Below are the code and all the weights of a small trained network. Each question names an input and a target symbol and asks about switching units off, where a switched-off unit gives its printed mean instead of its output.

import numpy as np


def w(rows, s, z=0):
    codes = np.array(rows[::2]) - 128.0
    scale = np.full(codes.shape[1], s)
    scale[-1] = z or s
    return codes * scale


def norm(h):
    return h / np.sqrt((h * h).mean(-1, keepdims=True) + 1e-5)


def f(y):
    return y / 2 * (1 + np.tanh(0.7978845608 * (y + 0.044715 * y**3)))


def softmax(a):
    e = np.exp(a - a.max(-1, keepdims=True))
    return e / e.sum(-1, keepdims=True)


def log_softmax(a):
    a = a - a.max(-1, keepdims=True)
    return a - np.log(np.exp(a).sum(-1, keepdims=True))


def net(x, mask):
    ids = ['ΓΛΣΦΩαβδεζηθμξτψ'.index(c) for c in x.split()]
    T = len(ids)
    res = E[ids] + P[:T]
    u = 0
    for l in range(2):
        r = norm(res)
        for j in range(3):
            rows = slice(3 * j, 3 * j + 3)
            q, k, v = (r @ M[l][rows].T for M in (Q, K, V))
            z = softmax(np.where(np.tri(T) > 0, q @ k.T / 3**0.5, -1e9)) @ v
            o = O[l][rows]
            res = res + np.where(mask[u + j], z, o[:, -1]) @ o[:, :-1]
        u += 3
        y = f(norm(res) @ A[l][:, :-1].T + A[l][:, -1])
        res = res + np.where(mask[u : u + 12], y, B[l][:, -1]) @ B[l][:, :-1]
        u += 12
    return log_softmax(norm(res)[-1] @ U[:, :-1].T + U[:, -1])


Q, K, V, O, A, B = {}, {}, {}, {}, {}, {}
E = w([
[60,45,119,53,66,159,16,155],'Γ',
[161,70,55,109,158,87,90,171],'Λ',
[153,156,57,25,66,4,14,186],'Σ',
[133,117,182,114,113,200,166,74],'Φ',
[129,186,121,178,111,85,64,209],'Ω',
[198,55,159,90,87,94,164,203],'α',
[188,144,45,128,141,157,140,89],'β',
[194,127,111,163,159,52,108,142],'δ',
[170,217,129,173,66,135,136,112],'ε',
[201,98,55,126,194,144,178,183],'ζ',
[158,112,90,74,56,207,168,174],'η',
[46,113,106,108,144,77,173,108],'θ',
[119,155,88,146,187,221,96,175],'μ',
[183,165,150,159,140,166,207,188],'ξ',
[202,142,136,144,123,129,139,27],'τ',
[102,118,204,102,61,209,49,54],'ψ',
],0.012)
P = w([
[157,53,127,172,53,119,87,119],'0',
[174,127,136,62,46,106,84,146],'1',
[146,32,138,228,75,158,100,127],'2',
[176,181,161,39,84,114,101,164],'3',
[153,76,97,254,121,153,117,114],'4',
[172,228,151,12,132,129,100,159],'5',
[143,165,57,237,133,150,125,96],'6',
[177,249,172,16,168,101,116,142],'7',
[171,198,81,211,160,114,132,93],'8',
],0.0044)
Q[0] = w([
[132,167,106,175,162,114,123,103],'L0H0',
[117,88,133,125,103,129,110,119],'L0H0',
[104,89,170,119,128,142,134,107],'L0H0',
[158,113,132,121,121,131,145,90],'L0H1',
[101,114,141,84,164,103,114,86],'L0H1',
[34,67,188,114,120,138,111,2],'L0H1',
[193,101,125,234,103,162,92,116],'L0H2',
[68,90,78,204,117,122,178,145],'L0H2',
[149,216,112,63,151,107,139,164],'L0H2',
],0.0089)
K[0] = w([
[111,106,125,140,125,100,133,107],'L0H0',
[160,82,126,181,91,104,96,150],'L0H0',
[133,106,131,155,112,179,123,104],'L0H0',
[135,166,85,150,129,120,142,139],'L0H1',
[163,188,138,97,146,157,96,164],'L0H1',
[250,163,162,99,103,205,30,155],'L0H1',
[59,105,78,217,116,120,171,99],'L0H2',
[151,68,90,254,116,182,97,136],'L0H2',
[125,220,89,62,159,124,118,131],'L0H2',
],0.009)
V[0] = w([
[217,151,241,112,190,220,86,137],'L0H0',
[244,153,102,146,95,183,47,170],'L0H0',
[154,81,128,191,96,137,132,111],'L0H0',
[29,168,142,71,178,49,177,88],'L0H1',
[88,103,133,57,180,161,192,130],'L0H1',
[189,134,133,117,117,145,140,121],'L0H1',
[248,141,182,130,81,134,53,77],'L0H2',
[136,145,225,230,147,72,131,100],'L0H2',
[173,90,253,39,120,212,117,207],'L0H2',
],0.0049)
O[0] = w([
[143,105,50,192,48,135,127,110,171],'L0H0',
[44,17,101,150,47,73,120,54,254],'L0H0',
[96,141,95,88,135,124,143,114,154],'L0H0',
[85,63,76,175,28,83,155,74,35],'L0H1',
[42,85,113,153,100,147,118,108,80],'L0H1',
[155,157,114,56,174,149,113,175,157],'L0H1',
[13,148,212,218,162,77,121,27,201],'L0H2',
[135,197,131,71,80,123,119,74,131],'L0H2',
[182,108,100,253,157,119,103,58,150],'L0H2',
],0.0053)
A[0] = w([
[216,205,125,184,187,116,160,230,55],'L0N0',
[40,95,119,50,20,139,201,143,71],'L0N1',
[207,149,148,61,203,213,53,129,140],'L0N2',
[147,151,195,231,111,147,182,118,114],'L0N3',
[154,94,167,138,108,44,103,194,82],'L0N4',
[226,80,254,153,131,222,137,133,107],'L0N5',
[129,201,110,135,188,96,251,154,127],'L0N6',
[172,113,59,12,209,197,143,37,3],'L0N7',
[25,37,134,200,111,153,140,66,117],'L0N8',
[67,18,78,120,64,14,101,129,36],'L0N9',
[68,186,179,122,187,217,70,173,130],'L0N10',
[150,189,161,127,223,180,182,247,110],'L0N11',
],0.0059,0.0049)
B[0] = w([
[138,166,195,198,196,195,146,128,255],'L0N0',
[29,140,64,73,170,149,140,210,126],'L0N1',
[72,60,2,143,109,98,161,75,176],'L0N2',
[117,241,184,91,219,136,130,102,247],'L0N3',
[169,57,174,43,114,132,146,125,151],'L0N4',
[78,128,99,37,160,165,161,185,219],'L0N5',
[93,68,166,160,111,203,157,102,214],'L0N6',
[174,91,192,203,14,111,94,183,145],'L0N7',
[102,172,154,20,122,26,112,100,152],'L0N8',
[123,214,108,93,220,203,191,85,148],'L0N9',
[57,176,166,126,83,123,126,69,150],'L0N10',
[77,156,191,205,173,172,145,144,226],'L0N11',
],0.0056,0.0048)
Q[1] = w([
[112,181,31,117,45,120,202,61],'L1H0',
[207,116,171,145,106,103,88,99],'L1H0',
[148,87,87,106,117,181,132,181],'L1H0',
[81,128,45,137,71,131,213,143],'L1H1',
[121,107,112,192,167,146,99,179],'L1H1',
[150,91,163,56,56,113,149,255],'L1H1',
[118,53,78,173,131,121,157,181],'L1H2',
[134,94,117,198,147,93,141,187],'L1H2',
[85,135,96,153,104,92,158,77],'L1H2',
],0.0094)
K[1] = w([
[164,136,72,125,35,254,132,48],'L1H0',
[157,86,159,151,170,65,88,96],'L1H0',
[148,50,159,129,153,147,85,233],'L1H0',
[75,154,94,223,90,166,129,219],'L1H1',
[152,13,122,148,165,146,172,104],'L1H1',
[217,61,128,28,98,153,106,196],'L1H1',
[174,108,127,128,101,214,70,172],'L1H2',
[168,194,114,120,158,157,76,136],'L1H2',
[126,139,86,109,67,165,158,56],'L1H2',
],0.0083)
V[1] = w([
[251,139,72,150,125,154,107,95],'L1H0',
[87,94,154,142,102,181,100,150],'L1H0',
[109,122,76,179,103,18,172,159],'L1H0',
[138,134,120,125,164,187,93,41],'L1H1',
[171,183,109,135,129,102,3,174],'L1H1',
[172,113,207,122,149,141,188,121],'L1H1',
[146,127,143,185,139,86,168,98],'L1H2',
[103,97,195,180,136,72,154,136],'L1H2',
[210,111,164,138,128,231,25,92],'L1H2',
],0.0054)
O[1] = w([
[26,110,193,145,120,72,190,112,129],'L1H0',
[175,124,114,102,152,140,81,71,98],'L1H0',
[170,113,97,186,165,2,176,232,46],'L1H0',
[198,116,94,61,137,127,157,223,236],'L1H1',
[65,200,26,166,213,227,105,148,83],'L1H1',
[113,47,175,111,91,141,74,154,253],'L1H1',
[127,74,103,121,144,195,89,126,200],'L1H2',
[143,98,103,160,81,196,100,128,205],'L1H2',
[159,173,176,4,105,109,3,144,193],'L1H2',
],0.005,0.0019)
A[1] = w([
[95,124,124,52,129,204,62,109,83],'L1N0',
[145,84,27,53,121,150,160,227,91],'L1N1',
[89,215,128,110,94,121,141,46,126],'L1N2',
[148,154,112,106,144,36,71,46,2],'L1N3',
[132,181,195,126,84,166,48,161,121],'L1N4',
[131,87,197,154,192,152,163,150,107],'L1N5',
[86,72,81,179,116,204,148,60,107],'L1N6',
[118,47,111,51,210,139,123,68,59],'L1N7',
[73,157,151,212,136,89,163,151,73],'L1N8',
[93,86,42,139,38,91,100,90,156],'L1N9',
[153,77,104,121,186,78,66,168,80],'L1N10',
[103,171,135,86,97,120,82,255,105],'L1N11',
],0.0081,0.0076)
B[1] = w([
[95,130,125,148,180,68,198,170,157],'L1N0',
[81,128,105,119,64,216,108,158,156],'L1N1',
[179,129,93,102,78,127,129,109,205],'L1N2',
[121,93,110,139,124,254,83,106,140],'L1N3',
[81,116,151,190,144,100,126,210,254],'L1N4',
[110,91,111,104,166,167,93,79,228],'L1N5',
[109,166,90,152,97,41,121,73,166],'L1N6',
[188,137,116,195,97,133,170,192,148],'L1N7',
[127,74,115,80,174,135,65,154,158],'L1N8',
[131,101,192,149,135,126,243,83,210],'L1N9',
[161,189,115,138,165,49,129,108,142],'L1N10',
[94,55,118,104,89,157,78,136,165],'L1N11',
],0.0085,0.0047)
U = w([
[201,45,153,47,129,122,128,159,151],'Γ',
[125,159,173,151,197,186,171,126,200],'Λ',
[66,29,101,92,176,124,80,63,46],'Σ',
[191,251,158,180,63,126,116,139,33],'Φ',
[79,206,28,200,158,104,123,85,41],'Ω',
[168,14,50,209,160,160,95,100,19],'α',
[66,108,117,51,183,63,177,173,109],'β',
[167,212,141,21,134,93,177,150,123],'δ',
[115,130,52,29,154,108,82,116,243],'ε',
[99,82,134,194,114,91,63,175,254],'ζ',
[214,129,126,109,213,50,82,111,158],'η',
[83,97,91,103,43,216,152,167,43],'θ',
[230,151,44,135,146,114,159,192,176],'μ',
[176,70,169,232,90,92,175,95,96],'ξ',
[54,161,208,45,86,82,117,77,61],'τ',
[208,126,108,109,68,180,76,56,163],'ψ',
],0.013,0.0043)

Each question gives the input, a string of symbols that net reads in full, and the target symbol t.
The units are the heads (3 rows each of Q, K, V and O) and the neurons (one row each of A and B). Each row of codes is followed by its name. A weight is (code - 128) times the scale printed after its matrix; where a second scale follows, it is the last column's (O, A, B and U).
mask holds one flag per unit, layer by layer, with each layer's heads first. A switched-off unit (its flag False) gives its mean, the last column of its rows in O or B, instead of its output. The means were averaged over made-up inputs and are rounded, as every weight is.
A unit's drop is (log p(t) with every unit on - log p(t) with that unit switched off) / (log p(t) with every unit on - log p(t) with every unit switched off).
The circuit of an input: a set's keep is (log p(t) with only the set's units on - log p(t) with every unit switched off) / (log p(t) with every unit on - log p(t) with every unit switched off). Starting from the 12 units with the biggest drops (on a tie, the unit counted first), units are removed one at a time, each time the one whose removal leaves the highest keep (on an exact tie, the one counted first), for as long as the keep stays at least 0.8.
units of the circuit, in order: the units of the circuit, biggest drop first
most important unit: the unit with the biggest drop
k most important neurons of layer l: the k neurons of layer l with the biggest drops, biggest first
heads that matter: for each layer, one digit per head in row order, 1 if its drop is at least 0.15 and else 0, layers parted by /
input β ξ Λ Λ θ Ω Λ, target θ: units of the circuit, in order	L0H2, L1N1
input Λ ξ β β μ ξ ε ξ ψ, target τ: units of the circuit, in order	L0N8, L1N0, L1N2
input μ Ω μ, target Ω: units of the circuit, in order	L0N2, L1N6
input Ω β τ Φ δ, target η: heads that matter	010 / 000
input Σ τ μ η μ ε τ τ, target ψ: heads that matter	000 / 000
input μ Ω ξ ψ ξ β θ ξ ψ, target θ: units of the circuit, in order	L0H2
input Ω ξ Ω Ω ξ θ, target Ω: units of the circuit, in order	L1N6, L1H2, L1H1
input ξ β θ β Γ θ, target Σ: 2 most important neurons of layer 1	L1N5, L1N8
input ξ ξ Ω β θ ξ τ Ω ξ, target τ: heads that matter	111 / 100
input ξ ξ θ ξ δ Ω, target ξ: units of the circuit, in order	L0H1, L1N9
input ξ Ω ξ θ Ω Ω Ω, target Ω: 3 most important neurons of layer 0	L0N9, L0N6, L0N2
input α Λ θ, target α: heads that matter	111 / 101
input θ Ω ξ, target θ: heads that matter	111 / 000
input ξ ξ Ω τ τ Ω θ β τ, target θ: 2 most important neurons of layer 0	L0N3, L0N7
input β ξ ξ θ Ω Ω Ω ξ ξ, target Ω: heads that matter	110 / 001
input Σ ξ ξ ξ ζ Ω Φ, target δ: heads that matter	000 / 000
input β ξ ε, target Φ: most important unit	L0H1
input ε Ω ε, target Φ: heads that matter	011 / 000
input Λ ξ α ξ θ ε ξ, target θ: heads that matter	011 / 000
input α μ Λ θ, target μ: units of the circuit, in order	L1N7, L1H0, L0H2
input Ω θ ζ ξ ε α, target ξ: units of the circuit, in order	L0H1
input β ψ Λ β, target ξ: heads that matter	000 / 000
input μ μ β τ ξ μ μ Ω, target ζ: units of the circuit, in order	L1N11, L1N4
input ξ θ τ ξ μ ξ β τ, target ξ: 3 most important neurons of layer 0	L0N2, L0N7, L0N3
input Ω θ ε Σ, target θ: 2 most important neurons of layer 1	L1N1, L1N9
input Ω ξ ξ θ ξ ξ ξ ξ, target ξ: heads that matter	110 / 010
input ξ Ω ξ ξ θ β ξ ξ, target β: heads that matter	010 / 101
input Ω θ Ω τ β μ β Ω ξ, target β: heads that matter	010 / 100
input Λ ξ β τ ξ θ Λ, target ξ: most important neuron of layer 0	L0N5
